Below is a small trained network, with its code and all its weights. Each question gives an input and a target symbol and asks what happens when units are switched off, that is, made to give their printed mean instead of their output.

import numpy as np


def w(rows, s, z=0):
    codes = np.array(rows[::2]) - 128.0
    scale = np.full(codes.shape[1], s)
    scale[-1] = z or s
    return codes * scale


def f(y):
    return np.maximum(y, 0)


def softmax(a):
    e = np.exp(a - a.max(-1, keepdims=True))
    return e / e.sum(-1, keepdims=True)


def log_softmax(a):
    a = a - a.max(-1, keepdims=True)
    return a - np.log(np.exp(a).sum(-1, keepdims=True))


def net(x, mask):
    ids = ['ΓΘΠΦΩβδεζηλμξστψ'.index(c) for c in x.split()]
    T = len(ids)
    res = E[ids] + P[:T]
    u = 0
    for l in range(2):
        r = res
        for j in range(2):
            rows = slice(2 * j, 2 * j + 2)
            q, k, v = (r @ M[l][rows].T for M in (Q, K, V))
            z = softmax(np.where(np.tri(T) > 0, q @ k.T / 2**0.5, -1e9)) @ v
            o = O[l][rows]
            res = res + np.where(mask[u + j], z, o[:, -1]) @ o[:, :-1]
        u += 2
        y = f(res @ A[l][:, :-1].T + A[l][:, -1])
        res = res + np.where(mask[u : u + 12], y, B[l][:, -1]) @ B[l][:, :-1]
        u += 12
    return log_softmax(res[-1] @ U[:, :-1].T + U[:, -1])


Q, K, V, O, A, B = {}, {}, {}, {}, {}, {}
E = w([
[116,197,167,94,104],'Γ',
[63,180,108,95,121],'Θ',
[225,165,120,183,90],'Π',
[69,189,138,81,140],'Φ',
[135,134,73,135,123],'Ω',
[255,121,134,182,89],'β',
[126,86,159,214,72],'δ',
[140,89,166,199,87],'ε',
[203,130,59,112,91],'ζ',
[96,172,98,120,132],'η',
[93,182,162,152,114],'λ',
[144,183,113,143,64],'μ',
[176,125,71,18,153],'ξ',
[190,41,160,111,79],'σ',
[110,203,162,188,161],'τ',
[27,82,88,183,121],'ψ',
],0.02)
P = w([
[102,55,117,170,117],'0',
[111,118,78,152,56],'1',
[113,105,81,137,80],'2',
[71,149,92,140,85],'3',
[138,102,90,177,92],'4',
[206,99,82,157,118],'5',
[102,130,100,134,113],'6',
[136,98,89,182,120],'7',
[117,99,80,255,89],'8',
[130,116,79,199,106],'9',
[135,139,83,166,90],'10',
[209,116,97,164,122],'11',
],0.0069)
Q[0] = w([
[149,95,60,140,91],'L0H1',
[2,111,166,90,44],'L0H1',
[153,71,53,117,213],'L0H2',
[95,98,176,151,28],'L0H2',
],0.0068)
K[0] = w([
[140,64,161,155,181],'L0H1',
[57,28,152,4,200],'L0H1',
[70,188,92,194,98],'L0H2',
[27,114,112,192,181],'L0H2',
],0.0049)
V[0] = w([
[145,125,122,254,70],'L0H1',
[109,235,153,162,217],'L0H1',
[123,30,5,25,61],'L0H2',
[88,92,109,204,195],'L0H2',
],0.0059)
O[0] = w([
[150,92,193,78,162,255],'L0H1',
[189,40,192,143,208,45],'L0H1',
[65,66,254,32,36,224],'L0H2',
[164,195,62,19,151,113],'L0H2',
],0.005,0.0039)
A[0] = w([
[157,156,2,158,148,95],'L0N1',
[195,201,128,108,77,47],'L0N2',
[18,127,166,171,95,102],'L0N3',
[214,73,143,118,114,121],'L0N4',
[206,103,77,142,254,60],'L0N5',
[187,174,86,36,39,251],'L0N6',
[192,195,127,184,61,194],'L0N7',
[84,163,102,95,189,149],'L0N8',
[67,58,93,105,72,178],'L0N9',
[192,124,59,92,61,161],'L0N10',
[79,42,70,116,135,47],'L0N11',
[115,50,26,132,188,240],'L0N12',
],0.0081,0.0014)
B[0] = w([
[40,114,122,108,176,159],'L0N1',
[105,70,30,180,146,191],'L0N2',
[207,105,148,78,168,208],'L0N3',
[100,111,154,130,138,180],'L0N4',
[118,149,130,102,67,140],'L0N5',
[87,151,170,116,146,254],'L0N6',
[60,120,80,44,144,235],'L0N7',
[184,36,100,100,90,155],'L0N8',
[186,164,207,177,114,205],'L0N9',
[145,172,225,148,124,216],'L0N10',
[85,170,153,184,162,161],'L0N11',
[105,254,207,152,21,162],'L0N12',
],0.0066,0.0078)
Q[1] = w([
[254,243,126,103,228],'L1H1',
[185,93,93,121,89],'L1H1',
[81,124,158,221,142],'L1H2',
[172,81,95,75,175],'L1H2',
],0.0084)
K[1] = w([
[81,97,94,80,119],'L1H1',
[50,138,120,44,115],'L1H1',
[117,155,180,28,123],'L1H2',
[187,154,134,36,2],'L1H2',
],0.0077)
V[1] = w([
[175,164,149,19,105],'L1H1',
[160,24,196,164,119],'L1H1',
[68,201,199,226,131],'L1H2',
[164,118,182,76,246],'L1H2',
],0.011)
O[1] = w([
[48,242,169,115,64,165],'L1H1',
[195,51,109,23,128,153],'L1H1',
[236,92,192,138,254,255],'L1H2',
[237,215,97,57,135,51],'L1H2',
],0.0096,0.0088)
A[1] = w([
[71,100,120,138,118,148],'L1N1',
[130,129,176,79,97,77],'L1N2',
[95,198,93,115,176,200],'L1N3',
[128,158,168,52,174,138],'L1N4',
[163,52,123,132,179,142],'L1N5',
[139,71,148,181,87,114],'L1N6',
[137,120,166,143,127,152],'L1N7',
[76,254,150,95,135,252],'L1N8',
[142,94,175,146,131,168],'L1N9',
[151,158,131,154,181,80],'L1N10',
[105,87,185,176,114,183],'L1N11',
[74,164,36,77,176,219],'L1N12',
],0.0094,0.0027)
B[1] = w([
[121,3,94,147,178,151],'L1N1',
[104,139,189,111,127,182],'L1N2',
[174,23,114,181,92,155],'L1N3',
[155,146,80,201,113,206],'L1N4',
[128,237,125,110,125,208],'L1N5',
[90,196,134,58,139,187],'L1N6',
[120,184,123,156,83,200],'L1N7',
[137,99,86,134,112,221],'L1N8',
[139,129,17,173,155,231],'L1N9',
[190,67,137,141,44,160],'L1N10',
[64,94,84,69,143,255],'L1N11',
[198,113,106,91,88,140],'L1N12',
],0.0068,0.0093)
U = w([
[159,123,151,132,205,118],'Γ',
[107,127,96,129,142,34],'Θ',
[132,89,114,97,131,120],'Π',
[118,120,149,156,119,54],'Φ',
[119,141,70,57,180,63],'Ω',
[98,198,156,133,247,163],'β',
[114,163,174,170,104,58],'δ',
[70,59,112,140,146,177],'ε',
[115,108,201,76,147,165],'ζ',
[141,125,70,73,162,76],'η',
[170,96,162,97,136,82],'λ',
[165,150,58,153,86,55],'μ',
[197,115,119,185,119,101],'ξ',
[142,144,66,138,85,254],'σ',
[96,174,154,159,89,173],'τ',
[58,99,158,147,173,132],'ψ',
],0.011,0.0039)

Each question gives the input, a string of symbols that net reads in full, and the target symbol t.
The units are the heads (2 rows each of Q, K, V and O) and the neurons (one row each of A and B). Each row of codes is followed by its name. A weight is (code - 128) times the scale printed after its matrix; where a second scale follows, it is the last column's (O, A, B and U).
mask holds one flag per unit, layer by layer, with each layer's heads first. A switched-off unit (its flag False) gives its mean, the last column of its rows in O or B, instead of its output. The means were averaged over made-up inputs and are rounded, as every weight is.
A unit's drop is (log p(t) with every unit on - log p(t) with that unit switched off) / (log p(t) with every unit on - log p(t) with every unit switched off).
The circuit of an input: a set's keep is (log p(t) with only the set's units on - log p(t) with every unit switched off) / (log p(t) with every unit on - log p(t) with every unit switched off). Starting from the 12 units with the biggest drops (on a tie, the unit counted first), units are removed one at a time, each time the one whose removal leaves the highest keep (on an exact tie, the one counted first), for as long as the keep stays at least 0.8.
units of the circuit, in order: the units of the circuit, biggest drop first
top k neurons: the k neurons with the biggest drops, biggest first
k most important neurons of layer l: the k neurons of layer l with the biggest drops, biggest first
heads that matter: for each layer, one digit per head in row order, 1 if its drop is at least 0.15 and else 0, layers parted by /
input ζ σ ξ, target ζ: units of the circuit, in order => L0H2, L1H1
input ξ ζ ξ, target τ: units of the circuit, in order => L1H1
input τ Φ Ω μ λ μ ξ ε ψ μ, target β: units of the circuit, in order => L1H2, L1H1
input β μ Φ Π, target ε: top 2 neurons => L0N7, L0N2
input μ η η, target ε: top 3 neurons => L0N10, L1N5, L1N1
input β μ μ ζ, target ε: heads that matter => 00 / 01
input Θ Φ τ, target ξ: heads that matter => 00 / 01
input τ μ Ω Φ μ μ Φ ξ μ μ Ω μ, target ε: heads that matter => 01 / 10
input ψ Θ ξ ψ, target β: units of the circuit, in order => L0N9, L0N11, L1H2
input δ Ω λ μ μ β μ Φ, target ε: heads that matter => 01 / 11
input ψ μ σ, target β: top 3 neurons => L0N11, L0N12, L0N9
input Θ ψ μ Γ β ψ Ω, target β: 3 most important neurons of layer 1 => L1N5, L1N8, L1N3
input ξ σ μ, target ζ: top 3 neurons => L1N2, L0N7, L0N9
input Θ β Γ μ μ μ, target ε: heads that matter => 00 / 01
input β Γ δ μ ζ β μ β η, target ε: units of the circuit, in order => L1H2, L0N9, L1N1, L1N5
input σ ξ Φ, target ζ: units of the circuit, in order => L1H1
input ξ η Ω ξ ψ μ μ, target β: heads that matter => 10 / 01
input ζ Θ μ μ σ, target ζ: heads that matter => 01 / 10
input Ω ψ ψ β, target β: top 2 neurons => L1N5, L0N12
input β μ σ, target ζ: 3 most important neurons of layer 1 => L1N2, L1N6, L1N8
input τ Φ Γ, target ξ: most important neuron of layer 0 => L0N1
